Here is a tiny trained network, its code and every weight. The questions are about switching its units off for an input and a class, where a switched-off unit gives its printed mean instead of its output.

import numpy as np


def w(rows, s, z=0):
    codes = np.array(rows[::2]) - 128.0
    scale = np.full(codes.shape[1], s)
    scale[-1] = z or s
    return codes * scale


def norm(h):
    return h / np.sqrt((h * h).mean(-1, keepdims=True) + 1e-5)


def f(y):
    return np.maximum(y, 0)


def log_softmax(a):
    a = a - a.max(-1, keepdims=True)
    return a - np.log(np.exp(a).sum(-1, keepdims=True))


def net(x, mask):
    res = np.array(x, float).reshape(1, 4) / 4 @ E
    u = 0
    for l in range(3):
        y = f(norm(res) @ A[l][:, :-1].T + A[l][:, -1])
        res = res + np.where(mask[u : u + 4], y, B[l][:, -1]) @ B[l][:, :-1]
        u += 4
    return log_softmax(norm(res)[-1] @ U[:, :-1].T + U[:, -1])


A, B = {}, {}
E = w([
[164,6,185,69,86,217,154,157,105],'x0',
[115,90,169,233,76,171,134,153,157],'x1',
[121,206,137,120,80,162,102,71,132],'x2',
[188,114,62,159,106,162,78,160,71],'x3',
],0.011)
A[0] = w([
[112,117,174,104,115,127,172,171,143,91],'0.n0',
[152,61,142,144,140,66,169,170,162,63],'0.n1',
[121,148,1,168,167,117,40,187,80,137],'0.n2',
[53,174,141,232,80,160,114,87,184,2],'0.n3',
],0.0097,0.0041)
B[0] = w([
[137,121,46,172,158,100,83,186,127,172],'0.n0',
[100,95,83,112,171,157,170,204,199,181],'0.n1',
[232,106,148,222,131,78,252,100,80,255],'0.n2',
[47,148,192,177,57,143,177,78,175,238],'0.n3',
],0.012,0.0074)
A[1] = w([
[170,125,71,154,115,166,113,130,141,122],'1.n0',
[187,190,43,128,168,59,238,71,83,148],'1.n1',
[122,62,114,96,12,226,79,150,56,4],'1.n2',
[254,66,133,161,69,175,133,92,119,75],'1.n3',
],0.0065,0.0039)
B[1] = w([
[104,110,172,126,96,58,151,129,54,152],'1.n0',
[205,155,39,120,45,160,25,103,191,254],'1.n1',
[87,211,225,99,59,167,1,157,37,173],'1.n2',
[181,126,231,110,149,32,94,154,112,207],'1.n3',
],0.01,0.0076)
A[2] = w([
[201,123,119,93,70,87,66,157,131,78],'2.n0',
[146,241,97,27,163,40,89,70,194,80],'2.n1',
[173,167,135,147,113,183,185,204,37,124],'2.n2',
[116,201,255,99,87,116,152,207,132,251],'2.n3',
],0.0067,0.003)
B[2] = w([
[86,177,108,113,120,106,109,95,157,208],'2.n0',
[121,121,203,61,217,255,173,92,135,217],'2.n1',
[122,154,66,125,89,22,101,196,43,189],'2.n2',
[47,126,80,121,134,137,35,148,69,254],'2.n3',
],0.0096,0.0063)
U = w([
[197,202,91,99,139,136,123,42,177,77],'0',
[83,141,177,28,212,188,122,71,177,1],'1',
[219,106,118,209,108,32,160,132,90,171],'2',
[101,120,178,83,80,126,2,156,63,197],'3',
[73,10,59,103,182,144,155,194,163,181],'4',
[10,174,190,201,78,132,143,79,164,128],'5',
],0.015,0.0033)

Each question gives the input, the list of numbers given to net, and the class t.
The units are the neurons (one row each of A and B). Each row of codes is followed by its name. A weight is (code - 128) times the scale printed after its matrix; where a second scale follows, it is the last column's (A, B and U).
mask holds one flag per neuron, layer by layer. A switched-off neuron (its flag False) gives its mean, the last column of its row in B, instead of its output. The means were averaged over made-up inputs and are rounded, as every weight is.
A unit's drop is (log p(t) with every unit on - log p(t) with that unit switched off) / (log p(t) with every unit on - log p(t) with every unit switched off).
The circuit of an input: a set's keep is (log p(t) with only the set's units on - log p(t) with every unit switched off) / (log p(t) with every unit on - log p(t) with every unit switched off). Starting from all 12 units, units are removed one at a time, each time the one whose removal leaves the highest keep (on an exact tie, the one counted first), for as long as the keep stays at least 0.8.
circuit, biggest first: the units of the circuit, biggest drop first
k most important neurons: the k neurons with the biggest drops, biggest first
k most important neurons of layer l: the k neurons of layer l with the biggest drops, biggest first
drop when u is switched off: that unit's drop, to one decimal
input [2,8,-7,3], class 4: circuit, biggest first	(0.n1)
input [-1,-4,-2,-3], class 1: 2 most important neurons	(0.n2, 2.n1)
input [3,7,-8,2], class 4: 2 most important neurons	(0.n1, 0.n2)
input [5,8,-2,1], class 3: 2 most important neurons	(0.n2, 1.n2)
input [-5,-8,-8,-6], class 1: 2 most important neurons	(2.n1, 0.n2)
input [8,0,-5,3], class 3: 2 most important neurons	(1.n2, 0.n2)
input [1,2,2,2], class 3: 2 most important neurons	(0.n2, 2.n3)
input [-7,-8,-7,-2], class 0: 2 most important neurons	(1.n1, 2.n1)
input [2,-8,1,5], class 2: 2 most important neurons of layer 0	(0.n2, 0.n3)
input [-6,-5,3,-7], class 1: drop when 0.n2 is switched off	0.3
input [3,-4,2,8], class 2: drop when 0.n2 is switched off	1.7
input [4,-1,1,8], class 2: drop when 2.n1 is switched off	0.1
